Below is a small trained network, with its code and all its weights. Each question gives an input and a target symbol and asks what happens when units are switched off, that is, made to give their printed mean instead of their output.

import numpy as np


def w(rows, s, z=0):
    codes = np.array(rows[::2]) - 128.0
    scale = np.full(codes.shape[1], s)
    scale[-1] = z or s
    return codes * scale


def norm(h):
    return h / np.sqrt((h * h).mean(-1, keepdims=True) + 1e-5)


def f(y):
    return np.maximum(y, 0)


def softmax(a):
    e = np.exp(a - a.max(-1, keepdims=True))
    return e / e.sum(-1, keepdims=True)


def log_softmax(a):
    a = a - a.max(-1, keepdims=True)
    return a - np.log(np.exp(a).sum(-1, keepdims=True))


def net(x, mask):
    ids = ['ΓΔΘΦΨΩαβεζημξ'.index(c) for c in x.split()]
    T = len(ids)
    res = E[ids] + P[:T]
    u = 0
    for l in range(3):
        q, k, v = (norm(res) @ M[l].T for M in (Q, K, V))
        z = softmax(np.where(np.tri(T) > 0, q @ k.T / 2**0.5, -1e9)) @ v
        res = res + np.where(mask[u], z, O[l][:, -1]) @ O[l][:, :-1]
        u += 1
        y = f(norm(res) @ A[l][:, :-1].T + A[l][:, -1])
        res = res + np.where(mask[u : u + 12], y, B[l][:, -1]) @ B[l][:, :-1]
        u += 12
    return log_softmax(norm(res)[-1] @ U[:, :-1].T + U[:, -1])


Q, K, V, O, A, B = {}, {}, {}, {}, {}, {}
E = w([
[3,76,96,137,169],'Γ',
[103,90,127,150,23],'Δ',
[228,119,176,233,63],'Θ',
[154,191,137,153,130],'Φ',
[154,230,152,166,156],'Ψ',
[147,218,151,162,203],'Ω',
[148,136,15,132,126],'α',
[146,117,235,43,123],'β',
[203,4,184,136,139],'ε',
[218,117,193,109,165],'ζ',
[91,119,82,17,173],'η',
[111,92,124,230,178],'μ',
[145,115,197,40,100],'ξ',
],0.018)
P = w([
[254,133,106,99,19],'0',
[144,167,79,149,123],'1',
[135,161,86,152,151],'2',
[123,168,100,157,152],'3',
[117,162,112,159,162],'4',
[110,164,129,157,166],'5',
[101,168,135,152,170],'6',
[100,160,154,162,175],'7',
[93,168,164,160,178],'8',
[86,154,181,159,175],'9',
[82,163,188,160,178],'10',
[75,165,203,156,180],'11',
[74,158,216,164,182],'12',
],0.0076)
Q[0] = w([
[12,88,129,115,64],'L0H1',
[100,212,106,2,137],'L0H1',
],0.044)
K[0] = w([
[3,87,68,172,124],'L0H1',
[68,241,130,45,155],'L0H1',
],0.045)
V[0] = w([
[121,106,239,186,84],'L0H1',
[21,168,254,187,145],'L0H1',
],0.0063)
O[0] = w([
[194,159,87,133,182,254],'L0H1',
[190,139,4,227,139,117],'L0H1',
],0.004,0.00066)
A[0] = w([
[174,195,148,70,163,125],'L0N1',
[125,67,217,42,161,50],'L0N2',
[148,118,231,124,186,149],'L0N3',
[40,57,77,203,113,110],'L0N4',
[44,182,156,99,180,79],'L0N5',
[117,161,84,147,154,2],'L0N6',
[126,198,76,132,180,11],'L0N7',
[65,103,208,15,143,43],'L0N8',
[232,109,146,131,162,95],'L0N9',
[98,90,1,54,157,109],'L0N10',
[74,91,165,25,154,164],'L0N11',
[120,91,133,159,154,82],'L0N12',
],0.023,0.0031)
B[0] = w([
[143,223,143,124,86,212],'L0N1',
[173,114,201,82,161,232],'L0N2',
[199,144,169,93,143,247],'L0N3',
[176,233,108,83,139,228],'L0N4',
[36,130,92,133,107,217],'L0N5',
[142,103,120,115,137,166],'L0N6',
[202,149,69,86,160,190],'L0N7',
[137,169,96,4,163,221],'L0N8',
[71,169,154,177,137,213],'L0N9',
[192,9,88,117,62,202],'L0N10',
[104,127,125,17,108,220],'L0N11',
[95,141,112,135,84,166],'L0N12',
],0.038,0.015)
Q[1] = w([
[166,176,171,221,149],'L1H1',
[207,142,71,3,160],'L1H1',
],0.046)
K[1] = w([
[126,202,159,160,178],'L1H1',
[254,230,57,80,94],'L1H1',
],0.038)
V[1] = w([
[244,98,240,105,9],'L1H1',
[173,106,60,239,90],'L1H1',
],0.013)
O[1] = w([
[9,57,61,130,68,238],'L1H1',
[110,119,159,123,194,5],'L1H1',
],0.013,0.003)
A[1] = w([
[231,10,128,190,132,70],'L1N1',
[43,131,149,158,74,138],'L1N2',
[99,173,195,240,101,99],'L1N3',
[117,129,217,147,115,32],'L1N4',
[113,87,136,134,113,76],'L1N5',
[189,97,199,156,218,51],'L1N6',
[118,125,135,112,134,98],'L1N7',
[111,4,162,137,55,106],'L1N8',
[80,157,139,113,89,65],'L1N9',
[108,121,190,88,99,3],'L1N10',
[216,88,252,178,159,84],'L1N11',
[95,56,250,248,162,87],'L1N12',
],0.025,0.0032)
B[1] = w([
[128,94,38,147,249,156],'L1N1',
[115,65,176,129,103,152],'L1N2',
[113,75,86,253,130,221],'L1N3',
[134,107,178,104,131,212],'L1N4',
[106,157,110,129,132,131],'L1N5',
[96,164,131,95,47,209],'L1N6',
[136,128,137,122,124,152],'L1N7',
[76,222,64,120,162,152],'L1N8',
[129,137,112,97,156,179],'L1N9',
[180,145,136,126,172,216],'L1N10',
[101,149,204,32,119,254],'L1N11',
[194,5,205,233,150,202],'L1N12',
],0.044,0.0084)
Q[2] = w([
[142,252,40,217,126],'L2H1',
[124,40,50,45,95],'L2H1',
],0.034)
K[2] = w([
[58,222,2,208,86],'L2H1',
[200,55,77,53,39],'L2H1',
],0.035)
V[2] = w([
[61,106,193,200,49],'L2H1',
[2,179,91,129,137],'L2H1',
],0.042)
O[2] = w([
[247,214,136,2,227,2],'L2H1',
[231,9,125,64,49,107],'L2H1',
],0.018,0.026)
A[2] = w([
[88,103,136,152,134,119],'L2N1',
[133,170,181,61,115,99],'L2N2',
[96,191,152,127,105,138],'L2N3',
[114,76,76,136,192,2],'L2N4',
[71,131,106,33,141,120],'L2N5',
[121,165,92,55,136,129],'L2N6',
[130,89,152,40,130,84],'L2N7',
[161,144,103,114,80,86],'L2N8',
[142,101,184,140,139,58],'L2N9',
[132,148,130,112,193,114],'L2N10',
[134,122,164,126,217,162],'L2N11',
[2,139,118,171,135,77],'L2N12',
],0.038,0.0062)
B[2] = w([
[171,135,119,148,115,160],'L2N1',
[73,76,2,211,130,255],'L2N2',
[53,129,103,135,164,207],'L2N3',
[122,123,59,73,236,142],'L2N4',
[215,168,220,153,117,244],'L2N5',
[94,177,198,172,107,231],'L2N6',
[225,59,153,133,189,228],'L2N7',
[81,83,155,118,114,192],'L2N8',
[69,107,117,113,107,161],'L2N9',
[138,186,130,115,83,168],'L2N10',
[133,200,114,51,53,187],'L2N11',
[204,166,233,90,221,224],'L2N12',
],0.048,0.02)
U = w([
[92,124,132,98,12,178],'Γ',
[141,142,158,142,172,101],'Δ',
[215,165,101,172,89,110],'Θ',
[6,75,188,28,154,120],'Φ',
[3,169,97,138,108,155],'Ψ',
[100,126,149,123,143,94],'Ω',
[119,107,88,113,189,255],'α',
[130,184,106,227,85,98],'β',
[176,193,83,78,91,131],'ε',
[138,142,155,133,163,102],'ζ',
[222,57,161,55,113,112],'η',
[147,147,150,132,153,97],'μ',
[124,84,169,210,165,136],'ξ',
],0.012,0.0076)

Each question gives the input, a string of symbols that net reads in full, and the target symbol t.
The units are the heads (2 rows each of Q, K, V and O) and the neurons (one row each of A and B). Each row of codes is followed by its name. A weight is (code - 128) times the scale printed after its matrix; where a second scale follows, it is the last column's (O, A, B and U).
mask holds one flag per unit, layer by layer, with each layer's heads first. A switched-off unit (its flag False) gives its mean, the last column of its rows in O or B, instead of its output. The means were averaged over made-up inputs and are rounded, as every weight is.
A unit's drop is (log p(t) with every unit on - log p(t) with that unit switched off) / (log p(t) with every unit on - log p(t) with every unit switched off).
unit that matters most: the unit with the biggest drop
k most important neurons: the k neurons with the biggest drops, biggest first
k most important neurons of layer l: the k neurons of layer l with the biggest drops, biggest first
input Φ ε Δ α Ω α Θ Γ, target Γ: unit that matters most => L1N1
input Δ ζ α η η ξ β Ω Θ Ψ Δ, target η: 3 most important neurons => [L0N9; L0N1; L1N8]
input μ ξ ε μ Φ ε ζ ε Δ, target Θ: 4 most important neurons => [L0N9; L0N8; L1N3; L0N11]
input Δ Ω Ω Γ η Θ μ μ, target η: 3 most important neurons => [L0N1; L0N9; L1N8]
input ε Ω Γ Ω ε ε Θ Ω Ω ζ η, target η: 2 most important neurons => [L0N10; L2N7]
input Δ ε Δ Ω ε Δ Θ μ Ω μ, target η: 3 most important neurons => [L0N1; L0N9; L0N5]
input α η η η Φ, target Γ: 3 most important neurons => [L1N8; L0N10; L1N1]
input β β Γ Θ α η Γ ζ Ω Φ Δ ε, target Φ: 3 most important neurons => [L1N11; L0N4; L0N1]
input α Δ Ω, target Γ: 3 most important neurons => [L1N8; L0N7; L0N10]
input μ α Θ Γ β Γ ξ ε η Δ ε ε Ω, target Θ: 4 most important neurons => [L0N7; L0N9; L1N3; L0N11]
input Φ α ζ Δ, target ε: 3 most important neurons => [L0N1; L1N3; L0N10]
input ζ Θ Ψ, target Φ: 2 most important neurons => [L0N8; L0N4]
input ζ Φ Δ Δ Γ β α Θ Γ μ, target Φ: 4 most important neurons of layer 0 => [L0N7; L0N8; L0N10; L0N4]
input μ Φ ε Γ ε ε ε Ψ Δ Ω Γ Ψ, target Θ: 2 most important neurons of layer 2 => [L2N12; L2N2]
input ζ μ ε ε Ω ζ Θ Δ, target Φ: 3 most important neurons => [L0N7; L0N4; L1N12]
input ζ Γ ε Φ ζ μ, target Φ: 2 most important neurons of layer 1 => [L1N12; L1N10]
input Δ Ψ η Ω, target η: most important neuron => [L0N4]
input Δ μ Φ, target η: 4 most important neurons of layer 0 => [L0N4; L0N7; L0N8; L0N9]
input Δ Θ Γ ζ Φ ζ ζ Θ Γ Δ, target η: 4 most important neurons of layer 0 => [L0N1; L0N9; L0N5; L0N8]
input Γ ε η, target η: 2 most important neurons of layer 0 => [L0N10; L0N8]
input μ Φ η ε Ω η Γ ζ Ω Γ ε Γ Ψ, target Θ: unit that matters most => L2H1
input Ψ β η β Γ Ω η Γ η η ε ε Φ, target β: 2 most important neurons of layer 1 => [L1N3; L1N11]
input μ β Θ ξ Θ Δ Δ η Γ ξ Φ, target Θ: 3 most important neurons of layer 0 => [L0N7; L0N9; L0N11]
input Φ ε η Θ α Γ Ω ε Ω Δ Θ Γ Φ, target ε: 2 most important neurons of layer 0 => [L0N10; L0N3]
input η ξ η μ ε Θ ε β ε Ω Γ β ζ, target Ψ: 2 most important neurons of layer 0 => [L0N8; L0N4]
input Δ Θ Δ ζ β Φ, target η: 3 most important neurons of layer 0 => [L0N4; L0N9; L0N5]
